Below are the code and all the weights of a small trained network. Each question names an input and a class and asks about switching units off, where a switched-off unit gives its printed mean instead of its output.

import numpy as np


def w(rows, s, z=0):
    codes = np.array(rows[::2]) - 128.0
    scale = np.full(codes.shape[1], s)
    scale[-1] = z or s
    return codes * scale


def f(y):
    return y / 2 * (1 + np.tanh(0.7978845608 * (y + 0.044715 * y**3)))


def log_softmax(a):
    a = a - a.max(-1, keepdims=True)
    return a - np.log(np.exp(a).sum(-1, keepdims=True))


def net(x, mask):
    res = np.array(x, float).reshape(1, 5) / 4 @ E
    y = f(res @ A[0][:, :-1].T + A[0][:, -1])
    res = res + np.where(mask, y, B[0][:, -1]) @ B[0][:, :-1]
    return log_softmax(res[-1] @ U[:, :-1].T + U[:, -1])


A, B = {}, {}
E = w([
[25,128,234],'x0',
[114,100,143],'x1',
[211,47,208],'x2',
[177,252,194],'x3',
[3,175,90],'x4',
],0.0066)
A[0] = w([
[79,32,128,199],'N0',
[122,88,170,130],'N1',
[152,104,97,65],'N2',
[97,183,57,220],'N3',
[124,151,91,53],'N4',
[133,185,94,93],'N5',
[199,158,63,137],'N6',
[159,70,89,138],'N7',
[114,102,200,198],'N8',
[149,66,166,129],'N9',
[94,141,67,145],'N10',
[118,70,125,132],'N11',
[182,117,126,134],'N12',
[142,99,254,96],'N13',
[196,127,39,195],'N14',
[188,116,70,137],'N15',
[87,169,36,201],'N16',
[91,211,205,253],'N17',
[156,83,172,104],'N18',
[37,100,47,154],'N19',
[185,125,105,141],'N20',
[176,123,124,141],'N21',
[203,91,111,104],'N22',
[160,86,159,135],'N23',
[127,93,158,116],'N24',
[74,123,67,163],'N25',
],0.014,0.0047)
B[0] = w([
[117,168,138,246],'N0',
[66,153,117,170],'N1',
[118,66,113,138],'N2',
[183,183,96,229],'N3',
[103,94,127,133],'N4',
[134,111,157,159],'N5',
[202,59,152,202],'N6',
[80,80,108,188],'N7',
[56,187,201,208],'N8',
[93,88,141,197],'N9',
[134,167,69,186],'N10',
[125,165,151,172],'N11',
[130,41,139,175],'N12',
[54,165,114,231],'N13',
[191,29,90,229],'N14',
[167,54,115,192],'N15',
[174,156,112,237],'N16',
[184,221,192,254],'N17',
[89,81,88,184],'N18',
[142,186,57,251],'N19',
[136,21,173,177],'N20',
[132,55,160,168],'N21',
[165,35,124,199],'N22',
[78,66,132,186],'N23',
[24,65,153,155],'N24',
[106,255,11,206],'N25',
],0.0065,0.0084)
U = w([
[171,161,179,209],'0',
[140,155,80,20],'1',
[8,105,164,133],'2',
[164,77,128,116],'3',
[90,113,139,3],'4',
[166,113,182,41],'5',
[120,161,162,248],'6',
],0.015,0.0046)

Each question gives the input, the list of numbers given to net, and the class t.
The units are the neurons (one row each of A and B). Each row of codes is followed by its name. A weight is (code - 128) times the scale printed after its matrix; where a second scale follows, it is the last column's (A, B and U).
mask holds one flag per neuron, in row order. A switched-off neuron (its flag False) gives its mean, the last column of its row in B, instead of its output. The means were averaged over made-up inputs and are rounded, as every weight is.
A unit's drop is (log p(t) with every unit on - log p(t) with that unit switched off) / (log p(t) with every unit on - log p(t) with every unit switched off).
The circuit of an input: a set's keep is (log p(t) with only the set's units on - log p(t) with every unit switched off) / (log p(t) with every unit on - log p(t) with every unit switched off). Starting from the 12 units with the biggest drops (on a tie, the unit counted first), units are removed one at a time, each time the one whose removal leaves the highest keep (on an exact tie, the one counted first), for as long as the keep stays at least 0.8.
units of the circuit, in order: the units of the circuit, biggest drop first
most important unit: the unit with the biggest drop
top k neurons: the k neurons with the biggest drops, biggest first
drop of u: that unit's drop, to one decimal
input [8,-1,-1,5,-8], class 2: units of the circuit, in order => [N13; N8]
input [5,-3,-5,2,5], class 1: units of the circuit, in order => [N25; N3]
input [-3,1,8,4,-2], class 3: most important unit => N22
input [6,3,-1,-3,7], class 1: units of the circuit, in order => [N19; N25]
input [-7,-5,-3,-4,1], class 3: top 2 neurons => [N14; N6]
input [4,1,-3,-4,1], class 1: top 2 neurons => [N19; N25]
input [4,7,0,-5,8], class 1: top 2 neurons => [N19; N25]
input [-5,7,-7,7,3], class 0: top 3 neurons => [N17; N5; N6]
input [1,-7,-7,0,-7], class 5: drop of N17 => -0.1
input [4,-4,-2,7,2], class 0: drop of N17 => 0.4
input [-4,-4,-2,5,4], class 0: drop of N17 => 0.2
input [1,0,-3,4,-7], class 5: top 2 neurons => [N25; N19]
